Below is a small trained network, with its code and all its weights. Each question gives an input and a class and asks what happens when units are switched off, that is, made to give their printed mean instead of their output.

import numpy as np


def w(rows, s, z=0):
    codes = np.array(rows[::2]) - 128.0
    scale = np.full(codes.shape[1], s)
    scale[-1] = z or s
    return codes * scale


def f(y):
    return np.maximum(y, 0)


def log_softmax(a):
    a = a - a.max(-1, keepdims=True)
    return a - np.log(np.exp(a).sum(-1, keepdims=True))


def net(x, mask):
    res = np.array(x, float).reshape(1, 4) / 4 @ E
    y = f(res @ A[0][:, :-1].T + A[0][:, -1])
    res = res + np.where(mask, y, B[0][:, -1]) @ B[0][:, :-1]
    return log_softmax(res[-1] @ U[:, :-1].T + U[:, -1])


A, B = {}, {}
E = w([
[149,174,194,81,107,87,106],'x0',
[168,125,148,251,89,165,124],'x1',
[112,111,130,150,102,31,195],'x2',
[171,94,167,104,187,172,182],'x3',
],0.016)
A[0] = w([
[94,135,98,124,150,199,102,72],'n0',
[39,111,88,87,178,88,140,139],'n1',
[125,173,149,128,122,107,158,101],'n2',
[167,84,235,200,140,119,84,124],'n3',
[184,162,181,117,144,102,136,39],'n4',
[229,88,156,98,156,122,253,40],'n5',
[175,168,157,94,71,97,128,75],'n6',
[145,178,220,100,84,101,122,137],'n7',
[126,138,114,87,74,209,68,33],'n8',
[130,169,180,90,121,119,105,115],'n9',
[184,93,205,108,184,156,228,96],'n10',
[136,99,86,71,120,95,97,77],'n11',
[102,81,134,132,85,67,182,22],'n12',
[74,174,83,144,93,109,48,47],'n13',
[120,117,95,9,159,91,109,90],'n14',
[82,94,71,135,159,145,132,176],'n15',
[91,118,81,129,28,72,107,62],'n16',
[208,130,112,211,43,80,90,106],'n17',
[83,139,103,91,171,89,79,91],'n18',
[93,112,109,146,132,163,173,3],'n19',
[179,210,108,103,160,185,58,90],'n20',
[145,104,149,170,65,135,112,172],'n21',
[140,116,141,219,150,175,112,101],'n22',
[137,66,66,123,85,121,173,73],'n23',
[116,120,143,165,112,36,225,77],'n24',
[125,102,45,113,156,148,137,124],'n25',
[109,50,49,166,138,103,125,181],'n26',
[111,200,200,78,75,142,104,185],'n27',
[105,192,75,155,90,59,118,80],'n28',
],0.012,0.0041)
B[0] = w([
[65,85,124,143,72,140,164,180],'n0',
[133,193,182,152,150,165,139,213],'n1',
[109,158,122,147,100,185,164,158],'n2',
[109,163,149,169,192,102,121,214],'n3',
[125,140,52,199,114,146,127,171],'n4',
[133,74,88,73,199,151,60,240],'n5',
[131,173,65,171,76,155,120,181],'n6',
[130,151,54,137,71,158,167,209],'n7',
[48,42,181,85,97,126,114,183],'n8',
[138,170,103,176,63,168,147,180],'n9',
[161,118,87,91,183,192,98,254],'n10',
[138,177,161,184,169,78,92,172],'n11',
[36,33,181,113,106,146,159,195],'n12',
[173,76,63,35,187,144,50,188],'n13',
[144,178,195,175,169,131,121,238],'n14',
[162,184,95,181,97,112,159,185],'n15',
[139,76,86,45,182,159,56,201],'n16',
[135,202,172,118,157,122,104,227],'n17',
[114,175,156,175,167,111,95,184],'n18',
[179,146,103,151,100,148,130,155],'n19',
[2,47,148,82,60,149,183,207],'n20',
[167,180,169,135,170,77,153,190],'n21',
[145,149,167,139,153,133,140,210],'n22',
[128,123,110,173,73,161,153,172],'n23',
[21,47,195,134,53,156,176,240],'n24',
[156,178,109,173,67,142,136,182],'n25',
[138,179,73,150,121,161,168,200],'n26',
[143,158,96,140,113,162,163,206],'n27',
[135,102,107,104,182,181,117,198],'n28',
],0.0093,0.016)
U = w([
[46,44,186,132,75,120,160,130],'0',
[154,77,48,89,203,136,63,117],'1',
[142,194,228,191,167,99,123,87],'2',
[144,164,4,202,49,127,191,86],'3',
[120,139,112,145,128,107,163,247],'4',
[158,52,101,113,106,45,115,101],'5',
],0.011,0.013)

Each question gives the input, the list of numbers given to net, and the class t.
The units are the neurons (one row each of A and B). Each row of codes is followed by its name. A weight is (code - 128) times the scale printed after its matrix; where a second scale follows, it is the last column's (A, B and U).
mask holds one flag per neuron, in row order. A switched-off neuron (its flag False) gives its mean, the last column of its row in B, instead of its output. The means were averaged over made-up inputs and are rounded, as every weight is.
A unit's drop is (log p(t) with every unit on - log p(t) with that unit switched off) / (log p(t) with every unit on - log p(t) with every unit switched off).
most important unit: the unit with the biggest drop
k most important neurons: the k neurons with the biggest drops, biggest first
drop of u: that unit's drop, to one decimal
input [-6,7,-4,4], class 2: most important unit -> n22
input [-1,-4,4,5], class 1: 3 most important neurons -> [n5, n10, n20]
input [-6,1,6,-2], class 0: 2 most important neurons -> [n24, n12]
input [-6,8,8,7], class 0: 3 most important neurons -> [n24, n12, n14]
input [5,5,-8,8], class 0: 4 most important neurons -> [n20, n8, n13, n16]
input [2,1,-6,6], class 0: 2 most important neurons -> [n20, n13]
input [7,3,5,-3], class 3: 2 most important neurons -> [n7, n6]
input [3,-3,5,-7], class 1: 3 most important neurons -> [n16, n13, n28]
input [-1,1,3,4], class 1: 3 most important neurons -> [n5, n20, n10]
input [-8,-8,-8,3], class 0: 2 most important neurons -> [n20, n0]
input [6,4,7,4], class 0: 2 most important neurons -> [n24, n12]
input [-8,4,8,2], class 0: 3 most important neurons -> [n24, n12, n7]
input [6,-7,2,-5], class 2: 2 most important neurons -> [n14, n18]
input [6,-2,5,-4], class 3: most important neuron -> [n7]
input [6,1,6,8], class 1: 2 most important neurons -> [n5, n10]
input [-1,3,5,7], class 1: 2 most important neurons -> [n5, n10]
input [-3,7,7,4], class 0: drop of n18 -> 0.1
input [5,3,8,3], class 0: drop of n24 -> 1.3
input [-4,-5,-4,-4], class 2: drop of n5 -> 0.2
input [6,-3,3,-6], class 1: most important unit -> n16
input [5,0,6,-7], class 1: drop of n16 -> 1.4
